Below is a small trained network, with its code and all its weights. Each question gives an input and a class and asks what happens when units are switched off, that is, made to give their printed mean instead of their output.

import numpy as np


def w(rows, s, z=0):
    codes = np.array(rows[::2]) - 128.0
    scale = np.full(codes.shape[1], s)
    scale[-1] = z or s
    return codes * scale


def f(y):
    return np.maximum(y, 0)


def log_softmax(a):
    a = a - a.max(-1, keepdims=True)
    return a - np.log(np.exp(a).sum(-1, keepdims=True))


def net(x, mask):
    res = np.array(x, float).reshape(1, 5) / 4 @ E
    y = f(res @ A[0][:, :-1].T + A[0][:, -1])
    res = res + np.where(mask, y, B[0][:, -1]) @ B[0][:, :-1]
    return log_softmax(res[-1] @ U[:, :-1].T + U[:, -1])


A, B = {}, {}
E = w([
[158,157,131,241,140],'x0',
[103,123,8,97,211],'x1',
[209,120,164,54,181],'x2',
[217,192,100,137,57],'x3',
[87,253,149,158,193],'x4',
],0.0055)
A[0] = w([
[176,148,172,14,174,143],'neuron 0',
[173,150,183,188,74,102],'neuron 1',
[151,73,118,100,163,159],'neuron 2',
[111,157,73,154,156,36],'neuron 3',
[1,138,205,132,122,124],'neuron 4',
[142,75,103,82,108,249],'neuron 5',
[158,179,179,125,133,96],'neuron 6',
[135,211,93,128,165,168],'neuron 7',
[124,69,112,174,157,4],'neuron 8',
[149,112,60,97,1,107],'neuron 9',
[110,210,110,134,170,202],'neuron 10',
[94,123,70,173,177,181],'neuron 11',
[151,195,158,139,132,98],'neuron 12',
[123,104,107,122,159,87],'neuron 13',
[164,122,156,185,61,150],'neuron 14',
[133,120,107,118,105,118],'neuron 15',
[162,150,167,182,81,100],'neuron 16',
],0.016,0.0026)
B[0] = w([
[250,94,195,112,76,251],'neuron 0',
[124,197,181,115,216,245],'neuron 1',
[187,113,115,99,178,212],'neuron 2',
[138,151,58,162,131,179],'neuron 3',
[38,2,173,196,129,228],'neuron 4',
[149,117,132,35,97,249],'neuron 5',
[124,163,180,138,85,189],'neuron 6',
[177,155,83,206,78,216],'neuron 7',
[136,108,110,110,204,158],'neuron 8',
[40,141,81,12,59,254],'neuron 9',
[106,153,87,203,67,227],'neuron 10',
[130,131,42,154,198,218],'neuron 11',
[108,179,164,152,86,196],'neuron 12',
[157,118,101,119,152,163],'neuron 13',
[104,201,183,96,182,244],'neuron 14',
[119,128,116,101,111,157],'neuron 15',
[112,193,161,130,200,224],'neuron 16',
],0.032,0.0072)
U = w([
[136,66,78,94,245,51],'0',
[23,3,186,183,149,180],'1',
[246,59,187,55,101,110],'2',
[154,170,200,184,21,5],'3',
[45,140,90,14,68,248],'4',
[77,245,226,128,223,192],'5',
[127,170,4,221,115,73],'6',
],0.0049,0.0014)

Each question gives the input, the list of numbers given to net, and the class t.
The units are the neurons (one row each of A and B). Each row of codes is followed by its name. A weight is (code - 128) times the scale printed after its matrix; where a second scale follows, it is the last column's (A, B and U).
mask holds one flag per neuron, in row order. A switched-off neuron (its flag False) gives its mean, the last column of its row in B, instead of its output. The means were averaged over made-up inputs and are rounded, as every weight is.
A unit's drop is (log p(t) with every unit on - log p(t) with that unit switched off) / (log p(t) with every unit on - log p(t) with every unit switched off).
The circuit of an input: a set's keep is (log p(t) with only the set's units on - log p(t) with every unit switched off) / (log p(t) with every unit on - log p(t) with every unit switched off). Starting from the 12 units with the biggest drops (on a tie, the unit counted first), units are removed one at a time, each time the one whose removal leaves the highest keep (on an exact tie, the one counted first), for as long as the keep stays at least 0.8.
circuit, biggest first: the units of the circuit, biggest drop first
most important unit: the unit with the biggest drop
top k neurons: the k neurons with the biggest drops, biggest first
drop of u: that unit's drop, to one decimal
input [-8,6,0,1,-2], class 2: most important unit	neuron 0
input [6,1,-4,6,5], class 6: top 3 neurons	(neuron 7; neuron 10; neuron 3)
input [7,5,1,-6,-2], class 0: top 2 neurons	(neuron 8; neuron 7)
input [-8,-7,4,5,-6], class 4: top 2 neurons	(neuron 9; neuron 14)
input [3,7,5,1,-8], class 2: circuit, biggest first	(neuron 2; neuron 5)
input [4,6,-6,-5,-3], class 0: top 3 neurons	(neuron 8; neuron 7; neuron 10)
input [8,3,8,-8,-4], class 0: top 2 neurons	(neuron 8; neuron 11)
input [2,6,0,1,-7], class 4: top 2 neurons	(neuron 9; neuron 0)
input [-8,1,-5,4,4], class 6: top 2 neurons	(neuron 5; neuron 7)
input [-8,5,5,-4,3], class 2: drop of neuron 1	0.0
input [-8,3,0,8,6], class 3: drop of neuron 0	0.1
input [-2,-7,8,6,7], class 3: drop of neuron 12	0.3
input [-7,-1,-6,-1,-2], class 4: drop of neuron 9	0.7
input [7,-2,-7,-8,-4], class 1: top neuron	(neuron 4)
